Below is a small trained network, with its code and all its weights. Each question gives an input and a class and asks what happens when units are switched off, that is, made to give their printed mean instead of their output.

import numpy as np


def w(rows, s, z=0):
    codes = np.array(rows[::2]) - 128.0
    scale = np.full(codes.shape[1], s)
    scale[-1] = z or s
    return codes * scale


def norm(h):
    return h / np.sqrt((h * h).mean(-1, keepdims=True) + 1e-5)


def f(y):
    return y / 2 * (1 + np.tanh(0.7978845608 * (y + 0.044715 * y**3)))


def log_softmax(a):
    a = a - a.max(-1, keepdims=True)
    return a - np.log(np.exp(a).sum(-1, keepdims=True))


def net(x, mask):
    res = np.array(x, float).reshape(1, 4) / 4 @ E
    u = 0
    for l in range(3):
        y = f(norm(res) @ A[l][:, :-1].T + A[l][:, -1])
        res = res + np.where(mask[u : u + 3], y, B[l][:, -1]) @ B[l][:, :-1]
        u += 3
    return log_softmax(norm(res)[-1] @ U[:, :-1].T + U[:, -1])


A, B = {}, {}
E = w([
[118,61,36,95,61,170,165,182,126,77,138,226],'x0',
[146,121,99,105,53,86,98,123,3,146,95,129],'x1',
[81,121,78,222,145,138,115,134,147,71,115,44],'x2',
[182,145,8,124,180,119,107,205,70,98,27,145],'x3',
],0.002)
A[0] = w([
[143,101,62,155,148,98,94,174,110,100,55,111,46],'0.n1',
[156,100,126,105,212,197,193,164,252,109,117,181,6],'0.n2',
[49,116,174,216,162,177,133,98,234,86,201,89,115],'0.n3',
],0.0035,0.0025)
B[0] = w([
[42,180,160,37,141,109,109,174,170,52,128,102,157],'0.n1',
[179,197,94,139,163,138,85,85,13,157,133,164,174],'0.n2',
[169,103,49,91,163,133,253,193,156,174,174,66,252],'0.n3',
],0.0031,0.0039)
A[1] = w([
[154,99,56,105,97,154,159,123,84,149,147,160,13],'1.n1',
[65,170,178,197,164,100,97,89,124,111,108,4,108],'1.n2',
[61,19,90,138,28,156,158,153,132,63,151,147,3],'1.n3',
],0.0039,0.0018)
B[1] = w([
[164,135,138,222,178,105,87,115,112,125,77,42,171],'1.n1',
[211,28,122,254,21,129,131,98,200,164,124,144,249],'1.n2',
[208,120,140,243,101,89,96,102,197,191,87,65,183],'1.n3',
],0.0036,0.0021)
A[2] = w([
[115,133,253,116,102,115,91,57,112,151,143,169,2],'2.n1',
[168,117,155,105,118,107,125,122,103,184,116,153,107],'2.n2',
[152,123,122,139,137,131,162,105,127,166,179,112,172],'2.n3',
],0.0076,0.0029)
B[2] = w([
[239,214,136,229,254,252,229,65,146,219,214,56,202],'2.n1',
[102,80,96,212,94,119,116,117,202,107,115,72,201],'2.n2',
[138,145,196,122,169,178,167,65,143,161,165,101,254],'2.n3',
],0.004,0.0044)
U = w([
[112,173,102,53,160,123,100,162,68,90,109,181,133],'0',
[139,93,112,154,68,88,82,134,143,118,87,123,131],'1',
[13,156,227,126,100,84,97,125,84,130,190,211,12],'2',
[19,159,232,124,97,91,97,128,82,127,188,208,13],'3',
[168,130,146,163,153,158,160,84,149,176,162,94,132],'4',
[5,160,231,126,95,98,99,122,82,134,177,211,7],'5',
[72,125,173,27,133,134,156,127,146,127,168,135,125],'6',
],0.014,0.021)

Each question gives the input, the list of numbers given to net, and the class t.
The units are the neurons (one row each of A and B). Each row of codes is followed by its name. A weight is (code - 128) times the scale printed after its matrix; where a second scale follows, it is the last column's (A, B and U).
mask holds one flag per neuron, layer by layer. A switched-off neuron (its flag False) gives its mean, the last column of its row in B, instead of its output. The means were averaged over made-up inputs and are rounded, as every weight is.
A unit's drop is (log p(t) with every unit on - log p(t) with that unit switched off) / (log p(t) with every unit on - log p(t) with every unit switched off).
The circuit of an input: a set's keep is (log p(t) with only the set's units on - log p(t) with every unit switched off) / (log p(t) with every unit on - log p(t) with every unit switched off). Starting from all 9 units, units are removed one at a time, each time the one whose removal leaves the highest keep (on an exact tie, the one counted first), for as long as the keep stays at least 0.8.
units of the circuit, in order: the units of the circuit, biggest drop first
k most important neurons: the k neurons with the biggest drops, biggest first
k most important neurons of layer l: the k neurons of layer l with the biggest drops, biggest first
drop of u: that unit's drop, to one decimal
input [6,2,-2,-3], class 1: units of the circuit, in order => 2.n1
input [3,-3,6,2], class 0: units of the circuit, in order => 2.n1, 1.n2, 2.n3, 2.n2
input [-7,1,4,2], class 1: units of the circuit, in order => 2.n1, 1.n2
input [3,6,6,4], class 1: 2 most important neurons => 1.n3, 0.n2
input [6,-2,8,1], class 1: 2 most important neurons => 2.n1, 2.n3
input [-2,8,5,5], class 0: units of the circuit, in order => 2.n2, 0.n1
input [-2,7,-3,2], class 1: 2 most important neurons of layer 2 => 2.n2, 2.n3
input [7,3,-1,-2], class 1: 2 most important neurons => 2.n1, 0.n3
input [-2,1,1,0], class 1: 2 most important neurons => 1.n2, 0.n3
input [7,4,2,-5], class 1: 2 most important neurons => 2.n1, 0.n3
input [0,3,6,4], class 1: drop of 1.n2 => 0.2
input [7,8,-6,7], class 1: drop of 2.n2 => 0.3
input [0,-7,-4,-5], class 6: drop of 0.n2 => -0.1
input [3,1,-6,4], class 1: most important neuron of layer 1 => 1.n1
input [1,-4,-3,-7], class 6: 2 most important neurons of layer 2 => 2.n1, 2.n2
